In the rows, 128 means zero.
Each row is followed by its class number.
[171 129 155 105  57 154 136 111 136 131 147 131  91 120 169 196 127 170
 127 105 103 104 129 100 129 187  95 126 113 121  98 124  92  89 104 186
 100 131 117 127  88 174 132 126] -> 12
[128 114 105  65 113 145 122 107 152 102 107 121 182 118 151 127 121 110
 123 143 177 146 192 121 137 161 150  75 143 121 174  73  79 117 150 105
 127 110  99 153  91  99  91 192] -> 1
[157 131 100 102 112 133  87  60 126  80 120 148 132 114 149  93 146 109
 124 143 163  46 170  60 137 173 127 161 134 112 126 116 151 111 165 230
 129 111 127 140 139 128  98  92] -> 2
[128 206 170 133 140 134  66 163 161 142 156 177 123 117 131 102 142  59
 102 165  84 127 163 127 129 148 138 123 136 133 121 130  96  87 134 101
 104 145  88 144 104 183 152 110] -> 8
[105  88 136  72 135 125  93  98 141 140 100 152 144 122 112  81 161 163
 103 141 185 149 176 143 130 156 140 150 119 153 128 153 130 148 149 129
 106  85 163 183 107 141 150 109] -> 7
[125 154 158 131  92 107 122  66 136 166 125 102 106 134  89 126 156  94
 129 157 111 103  98 151 116 121 110 132 102 117 134 121 132 125 115 144
 134 126 109 133  98 109 176 141] -> 7
[115 158 147  86 149 109  88 143 133 160 127 146 124 105 109 133 120 118
 107 157 124 138 123 105 146 123 124  91 181 151 145 143 164  78 147 126
 136 111 133 166 121 197 193 144] -> 5
[123  96 115 148 110 115 132 148 120 141 112 132 104 140 124  75 155 168
 108 123 139 121 125 118 138 154 128 150 132 145 138 144 131 150 121 148
 137 136 113 153 124  91 113 136] -> 7
[ 87 133 135 147 146  78 133  74 135 101  77 121 187 137 191 120 121 108
 166 160 161 162 145 148  63 185 132 100 147 110 123 122 103 141 177 171
 104  54 138 152 120 155 120 170] -> 11
[141 146 117  98 121 154 161  94 129 118 136  97 132 127 126 147 148 141
 155 115 162 117 166 136 159 111 120 117 137 123 119 111 103 121 123 135
 148 131 139 146 111  79 116 119] -> 10
[147 169 139 130 132 165 122 190 155 124 138 163 133 147 147 111 110  73
 109 147 142 103 164  69  88 161 128  88 129 143 112 125 128 101 136 187
 123 158 104 114 130 124 115 106] -> 8
[138 171 150 139  80 153 130  86 106 104 140 101 137  92 141 114 143 161
 168  94 129 128 170 118 137 141 134 158 115 120  93 126 121 122 141 146
 134 133 137 184  86  85  90 171] -> 1
[100 147 143  77 137 112 110  45 135 151 135 152 130 112  70 118 142 154
 108 131 181  90 135 107 142 114 135  95 124 155 184 116 100  99 177 161
 100 112 127 178  94 136 112 121] -> 4
[104 167 176  83 111 107 169  68 134 132 108 118 121 118 144 156 181 122
 163 130 129 135 160 168 107 141 116 129 163 103  93 126 111 140 141  64
 114 103 112 174  56 162 153 127] -> 7
[128 117 142 115 118 131 116  95 143 112 123 122 116 125 111 143 104  95
 108 120 140 127 113 113 136 156 150 131 107 131 123 155 129 121 155 142
  91 131  94 122 117 123 142 125] -> 12
[ 86 156 129 169 110 142 145 145 134 153 112 170  73 119 106 126 145  75
 159 111  43 110 138 148 121 109 128 132 116  90 146  74 120 101 114 126
 115 125 141 168 135 117 161  71] -> 11
[104 148 176 207 151 104 119 126 127 143 164 144 132 133 147  74 148 138
  90 113 148 115 163 129 132 117 163 143 120 110 103 126 127 147 108 119
 107 143 163 145 157 149 127  83] -> 10
[101 128 108 167 162 135 151 131 144 123 132 135 114 151 125 112 137  93
 134 123 110 151 114 132 116 123 156 122 152 152 130 124 109 128 125 135
 157 135  97 126 133 101 120 109] -> 3
[ 88 135 158 142 147 105 141  77  89 121 174 111 112 129 147 150 169 117
 147 125 129 116 126 131 145 116 113 124 162 128 110 120 140 160 137 111
 120 138 136 159  89 115 124  74] -> 11
[131 131 140  98 232 160  79 117 119 112 150 132 164 134 111 139 126  83
 132 187 227 157 145 116  97 150 151 148 161 167 114 145 173  80 168 189
 119 125 147 142 106 156 119  84] -> 4
[ 77 129 128 106 155  92 111  65 114 118 155 134 189 117 164 150  99  92
 135 158 159 132 154 161 122 102 113 139 141 124 152  95  80 149 150 132
 122 123 110 161 120 195 142  68] -> 2
[104 159 131 153 130  76 137  87 129 108 127 109 168 109 159 120  99 169
 117 123 150 121 148 172 135 124 132 129 114 126 116 137  75 151 147 156
 144 141 137 151 134 152  75 154] -> 8
[123 129  71 179 110 131  96 172 119 154 106 168 105 123 131  67 161 129
 121 138 105 138 111 133 167 120 147 175 127 132 151 103 133 121 134 145
 133 120 176 148 140 160 146 106] -> 9
[139 164 143  87 139 141 132  53 143 138 163 116 136 136 153 150 120 107
  93 127 182  96 158  98 164 140 113  87 142 122  94  92 103 108 139 112
  88 111  92 115 100 102 144 104] -> 1
[110 109 136 157 122 119 135 110 113 152 122 129 108 141 141 116 141 174
 106 112 117 121 128 125 131 147 110 107 136 135 105 127 122 176 119 120
 124 147 113 171 137 129 138 139] -> 7
[142 132 117 152 133 148 103 130 120 133 129 158 115 141 148  95 145 161
 108 113 121  97 138  99 173 159 125 147 129 150 133 137 117 148 138 127
 122 164 106 157 148 160  91 124] -> 3
[113 124 144 153 140  92 110  86 145 133 226 172 119 124 178 178 143 165
 106  88 124  97 135 131 162  95 130 170 137 126 135 111 127 168 132 104
  77 116 144  93 100 103 121  80] -> 0
[ 93 151 147 169 141 133 115 105 147 153 169 160 112 142 148 144 159 157
 109 124 126 121 136 137 134 118 132 101 171 141  96  90 142 133 145 137
 113 135 120  88 103 158 132 103] -> 0
[108  94 125 124 119 106 145 150 119 110  78 116 121 139 143  66 124 134
 123 134 150 132 112 121 119 165 121 117 129 121 141 147 117 142 155 113
 147 112 108 149 148 104 140 154] -> 7
[129  86 101 132  98 138 122 129 100 127 129 126 125 122 158  57 115 162
 129 112 138  99 144 116 132 125 106 173 135 124 102 131 135 146 143  98
 140 121 134 129 144 124 124 109] -> 10
[ 90  82 127 141 144 139 119 110  92 120 137 134 140 117  95  67 124 136
 119 132 184 117 155 119 123 117 155 131 160 145  95 106 178 105 179 112
 126 133 176 104 111 105  91  98] -> 11
[128 128 144 126 136 127 103 120 114 135 137 159 109 120 109  75 136 119
 129 127 153  80 138 131 150 130 168 155 119 115 158 101 106 113 164 151
  86 129 122 139  82 150 114  63] -> 12
[144  95 124 118  93 111 114 141 130 127 143 138  98 127 159 110 123 106
 136 118  73 112 110 139 138 113 154 151 152  77 137 141 119 127 118 149
 101 115 113 114 115 118 175 151] -> 1
[122 189 128  89 118 176 134 136 121 111 102 107 152 135 105 126 150  66
 161 127 143 132 125 135 110 144 133 132 132 134 147 105 124 117 153 143
 174 139  77 153  73 105 124 122] -> 8
[ 90 135 144 112 163 100 121  65 136 150 163 153 117 134 151 116 149 126
 119 134 148 108 124 143  82 143 107  74 133 146 119 100 100 122 165 148
 111 111 134 116 113 116 120 143] -> 6
[107 179 158 128 158 126 140 180 108 145 163 156 131 114 184 101 113 103
 123  98 187 130 179 108 147 109 146 134 177 114  97  99 143 117 152 134
  98 134 167 158 108 141 129 109] -> 3
[135  97 127 134 109 163 128 130 132  88 131 129 137 125 143  70 113 159
 143  99 181 151 173  79 114 161 149 100  99 123 136 131  92 106 179 158
 154 134 127 148  90 134 109 130] -> 6
[ 91 103 127 116 127 123  91 126 101 139 111 126 152 103 108  97 125 109
 128 151 150 136 152 151 120 129 121 169 157 134  75 127 216 116 149  82
 103 101 166 112 127 167 144 132] -> 3
[117 173 165 181 113 110 152  51 141 123 144 107 110 114 107 126 169 159
 161 114 129 149 142 141 109 151 134 125 123 137  82 131 151 110 135 173
 157 168 163 174  97 144 142 132] -> 7
[133 135 126 122 111 132 123  96 126 127 151 116 120 118 147 138 106 160
 125 120 140 101 139  93 115 136 103  82 114 151  87 100 138 124 144 138
 142 161 120 100 116 110  86 144] -> 5
[136 113 151  89 183 152  87  91 103 146 140 106 142 121 122 123 121 144
 100 138 156 110 146 132 128 126 135 131 152 149  68 157 109 135 145 103
 124 115 148 153 133 142 133  86] -> 10
[119 103 148 137 118 184 148 175  92 110 102  95 133 121 125  88 107 151
 145  97 176 103 154  98 127 138 154 124 120 110 108 142 139 125 169 153
 136 145 121 146 115 123  93 125] -> 3
[122 124 109 113 117 133 122 125 124 116  92 149 134 144 147  91 130 131
 120 148 121 125 122 125 134 128 119 145 144 143 170 118 103 141 119 124
 162 137  77 138 166 148 115 147] -> 2
[ 90 118 148 126 125  89 136  69 120 140 105 109 136 105  81  89 173 151
 133 118 131 125 144 184 100 148 152 103 148 120  65 138 132 114 154 130
 105  97 189 136 102 100 139 142] -> 6
[126 170 132 184 136  98 139 118 136 122 139 113 119 125 126  63 153 149
 160 117 125 152 115 145 134 114 135 108  93 148 143 153  94 166 148 124
 146 114 151 150 129  80 115 172] -> 12
[122 147 125 169 129 151 101  90 140 169 182 168 107 126 195 150 153  91
 118 144 133  76 180  90 149 120 113 114 138  86 111  84  94 120 129 123
  75 128 132 165 131 169 141  86] -> 5
[166 126  75 196 154 109 136 143 112 108 182 138  77 113 170 116 120  94
 127 137 109 161 137 113 151 112 110 128 117 121  79 113 109 135 131 132
 157 167 213 140 143  96 111 149] -> 10
[108 201 148  98 154 123 129  99 182 112 132 129 156 127 151 205 147 117
 153 146 142 139 134 123 119 154 131 106 142 165 176 138 120 101 154 139
 126 132  79 143 113 174 109 135] -> 9
[139 129 124 173 126 145 133 204  81 117 121 141 113 124 178  98 107  52
 142 129 145 122 122  73 119 148 140 206 151 104  72 168 158 135 157 129
  83  90 144 151 121 120 152  46] -> 12
[120 123 145 135 159 152 124  80 139 131 159 163 111 134 154 107 131 129
 109 151 171  84 151 119 134 140 127 119 150 133 117  90 162 110 157 128
  95 149 121 127 130 140 151  94] -> 4
[126 149 122 120 114 142 152  94 138 106 134 102 138 119 102 107 148 122
 155 121 156 134 154 118 119 119 111 144 120 133 105 149 140 117 146 121
 149 117 117 117 113 104 123 127] -> 2
[150  99 120 198  91 159 105 158 106 160 101 148 129 155 143  73 137  88
 131 178  47  69 135 144  94 139 111 157  91  92 108 135  66 175 115  84
  97 131  91 126 146 158 125 102] -> 10
[111  76 118 186 103 158 125 113 107 111 151 107 133 128 167 104 121 160
 123 116 159  97 166  80 132 124 144 102 131 102 118 120 121 171 141 154
 126 135 110 165 113 134 117 108] -> 8
[101 140 134  88 151 102 138 147 125 143 136 144 117 140 131 135 126 153
 116 118 131 129 121 143 126 124  84  86 139 155 127 125 136 144 130 122
 149 149 131 126 149 140 134 125] -> 7
[138 148 153 164 137 152 126 133 117 135 184 119 125 125 121 129 130 152
 142 109 140  88 134 127  99 138 127 132 131 143  94 119 165  95 148 157
 131 170 120  74  95  85  81 139] -> 6
[120 163 134 213 144 171  98 122 154 183 170 141 134 160 180 112 125 117
 100 128 126 148 158 100  87 138 126 141 145 162  80  95 160 162 105 122
 133 147  83 113 111 137 123 108] -> 11
[107 115 140 146 122 108 114 136 112 149 118 128 129 140 146  66 134 151
  97 101 145 132 120  92 122 130 118 144 122 136 124 144 110 200 140  83
 118 133 114 165 136 117 109 119] -> 0
[134  80 114  73 144 147 118 155 122 111 120 140 105 126 118 128 124 125
  89 126 138 103 124 113 155 153 144 120 157 152 146 154 162 138 149 161
 139 151 121 140 136 126 120 122] -> 12
[157 158 128 211  49 142 150 141 146 146  95 143 150 160  90  36 133 149
 121 144  82 134 127 146 128 149 136 120  78 146 156 127  28  97 103 168
 171 164  93 121 127  88 103 186] -> 6
[100 128 172 158 123 111 120 136 134 123 167 162  82 119  78 116 177 114
 131 124 104 112 140 121 118 114 169 138 141 115 153 109 143  97 123 211
 123 163 143 142  76 138 117  74] -> 0
[117  68 115 178 118 154 117 109 104 152 137 130 114 150 159  41 129 173
  92 118 139 109 144 111 127 144 108 151 122 138  95 118 130 183 133 105
 128 135 102 127 124 114 105 118] -> 11
[131 170 164 162 130 151 134 113 124 114 146 120  97 114  89  98 158 160
 136  98 147 135 133 102 115 134 167 120 105 143 101 129 126 100 149 200
 156 151 156 160  72 112 105 100] -> 4
[140 120 114 160 114 133 125 138 104 158 141 142 126 132 187  87 107 175
 127 111 121  97 126 159 121 152  83 169 127 114 110  88 119 121 127 131
 123 126 116 107 133 124 128 159] -> 6
[146 153 146 123 155 127 119 135 132 154 123 131 142 132 121 100 184 124
 143 124  99  93 147 171  83 132 144 145 151 115  85 130 129 156 136  22
 108 102 135  91 101 129 102 128] -> 10
[114 171 129 138 144 135 122  67 151 128 164 176 118 130 133 146 165 111
 142 104 135 131 164 111 164 134 146 128 169 145 125  92 178 124 144 138
 100 157 134 164 105 161 154 102] -> 3
[148  87 111 116 112 155 124 160 115 147 114 141 104 128 151  72 136 147
  94 123 138  99 148 102 130 151 111 140 118 133 132 128 129 171 126 102
 129 127 132 159 136 126 105 143] -> 12
[106 162 161 167 152 137 160 105 141 158 194 166 106 147 167 179 160 167
 113 124 129 122 145 144 128 112  90 126 134 145 116 101 168 133  91 183
 117 166 142 135 132 212 149 101] -> 9
[108 106 152 151 136 163 148  98  76 135 135  89 103 130 140  65  98 168
 118  99 168 132 117 109 114  96 112 119 102 127 107 113 115 160 156 125
 187 136 132 154 117 101 100 160] -> 11
[ 94 148 148 138 155 114 120 133 166 120 138 154  98 147 104 106 168 102
 127 135 126 118 124 118 120 142 171 111 146 150 162 143 109  79 128 200
 127 138  92 111 131 126  91 109] -> 3
[127 103 118 131 129 132 131 129 146 128 124 136 115 127 137 114 131  77
 148 119 120 124 136  98  75 160 152 104 170 107  85 125 135  88 153 132
 103 123 145 113 126 137 136 143] -> 3
[104 169 188  97 122 115  75 129 148 145 107 123 113 117 135 125 148  90
 144 149 122 142 110 122 107 130 140 104 138 120 120 136 134 115 150 117
 107 121 149 142 130 160 180 117] -> 0
[109 103 129  73 142 110 154 129 117 121 114 133 106 128 145 117 132 127
 141 124 144 129 119 137 122 115 101 130 114 117 141 113 147 157 142  96
 107  93 138 136 106 157 176  83] -> 9
[117  87 114 165 130  94 117 131 118 148 135 156 126 141 162  49  96 186
  98 115 145 104 115 129 142 145 110 169 109 129 137 132 118 147 146 164
  67 110  99 120 143 153 147 117] -> 9
[100  87 113 117 101 143 118 155 120 157 107 127 127 125 149  93 152 158
 102 116 138  96 129 100 108 161 108 111 125 135 134 122 143 156 143 125
 109 112 135 152 145 135 128 137] -> 9
[143 166  99 126  84 143 150  45 122 111 125 127 135 137  99 143 118 149
 171  82 122 138 116 125 164 111 136 137 129 140 130  98  85  98 140 202
 170 161 117 141  98 134 108 139] -> 3
[ 80 169 159 102 130 148 149 142 129 147 117 156  49 141 115 202 173 119
 141 112  84  98 104 120 150 104 122 131 162 129 123 146 149 107 102 171
 131 116 106 164 137 151 188   4] -> 7
[138 124 110 141 160 151 165  85 188 136 175 150 116 155 132 187 151 136
 106 168 143 128 143 134 130 134 121 144 120 199 188 113  98 138  94 137
 123 155  35 110  89  79  91 113] -> 2
[115 133 129 121 120 124  87 119 152 136 132 129 163  93 167 119 103 157
 140 115 145 150 187 125  96 153 117 153 175 114 101  96 122  78 138 131
 125  93 145 147 128 164 126 148] -> 0
[111  85 140  96 140 154 122 188 102 142 125  93 157 133 117 147 118 150
 130 126 135 109 132 180  82 135  99  90 131 112 118 104 179 119 116 133
 159 139 141  70 135 140 122 155] -> 6
[126 181 127 152 104 104 109 107 106 176 136 130 159  97 176 111 129 202
 123 134 141 133 174 158 171 151  69 173 149 155  74 134  94 113 122  97
 108 131 161 186 135 165 113 145] -> 6
[116 117  81 110  98  93 182 128 137 108  86 103 134 125 173 168 119 141
 133  87 160  95 112 140 140 142 110 170 110  87 142 132 121 150 133 138
 106 100 125 100 167  90  99 127] -> 2
[157 142 161 100 141 151 148  60 112 103 162 128 120 112 174 163 139 129
 162 122 182 106 188  85 122 119 129 107 176  77  87  95 116 103 150 156
 104 116 149 156  82 178 140 123] -> 2
[124 114  94 124 133 136 137 161 128 129 120 137 121 136 137  73 124 116
 112 119 142 143 143 107 144 135 129 118 142 134 111 145 127 136 136 133
 125 136 133 147 155  96 128 132] -> 1
[141 206 164 133 135 175 138 108 123 144 157 133 141 114 119 119 122 128
 139 113 144 121 163 123  84 114 115 105 115 153  69  85 155 123 151 148
 160 172 156 122 101 134 121 139] -> 2
[143 178  87 153 123 130 130 107 119 136 135 135 115 128 149 162 115 155
 178 135  92 114 112 159 145 116  84 125 142 133 103  77 119  79 115 184
 152 141 129  97 147 119 111 152] -> 5
[113 141 157 124 112 121 113 144 107 148 115 128  91 114 130  59 140  76
 111 144 109 114 127 125 137 105 141 134 125 114 138 133 103 162 128 104
 135 127 120 189 119 125 148 118] -> 12
[110 118 158 120 125 126 150 119 119 105 161 124 113 130  88 122 170 152
 154 110 134 122 111 150 125 119 119 157 134 131 150 143 147 110 142 156
 148 151 126 108 100 100 104 136] -> 0
[102 174 145 101 140 123  81 119 112 150 171 128 185 122 160 199 120 127
 154 121 134  79 142 165 104 145  78 149 143 129 106 106 179 125 159 157
  86 112 125  68 105 144  88 124] -> 11
[109 120 130 124 103 152 133 166  90 123 107 101 151 134 108 155 154 125
 157 120 112  91 108 148 110 137 143 112 149 115 114 104 132 104 116 196
 138 167 155 113 146 122  94 104] -> 9
[130  69 102 136 104 146 122 167 102 153 112 135 113 148 143  65 138 182
 119  95 122 107 122 103 127 154 110 141 132 133 141 124 136 166 130 114
 126 128 119 133 126 109 104 130] -> 11
[127  95 103 138 113 157 142 119 129 111 112 137 102 139 107  85 140 138
 117 120 145  99 150  91 146 142 136 117 139 119 147 139 135 102 146 178
 155 144 101 144 135 116 115 130] -> 6
[125 136 137 165  86 119 142  92 134 126 165 155 142 139 195 171 131 108
 137 114 133 116 157  89 101 156 115 120 131 108  82  96 115 151 126 159
  57 144 116 120 102 161 144  79] -> 2
[135 130 124 130  91 165 101 234  86 124  64 143 127 134 127  56 140 108
 121 103 113 126 119 104 131 135 139 170  77 116 157 130 167 206 131  83
 136  81 125 146 129  97 122 131] -> 12
[156  92 124 114 146 147 151 137 122 135 115 137  99 147 116  57 126 168
  99 123 166 122 117 123 130 137 123 134 105 165 136 142 133 159 134 116
 139 131 128 123 131  95 111 148] -> 12
[143 177 156 131 110 122 182  91 130 114 108 129 104 123 171 117  91 102
 125 151 162 116 160  94 156 144 111 125 136 122  98 123  98  98 153 151
 114 139 122 165 113 100 125 130] -> 11
[105  97 125 181 143 132 124 176  97 157 115 124 116 131 132  36  77 145
 107 114 142 104 117 129 111 102 134 152  89 136  99 153 110 176 146 105
 115 140 132 127 174 124 101  77] -> 12
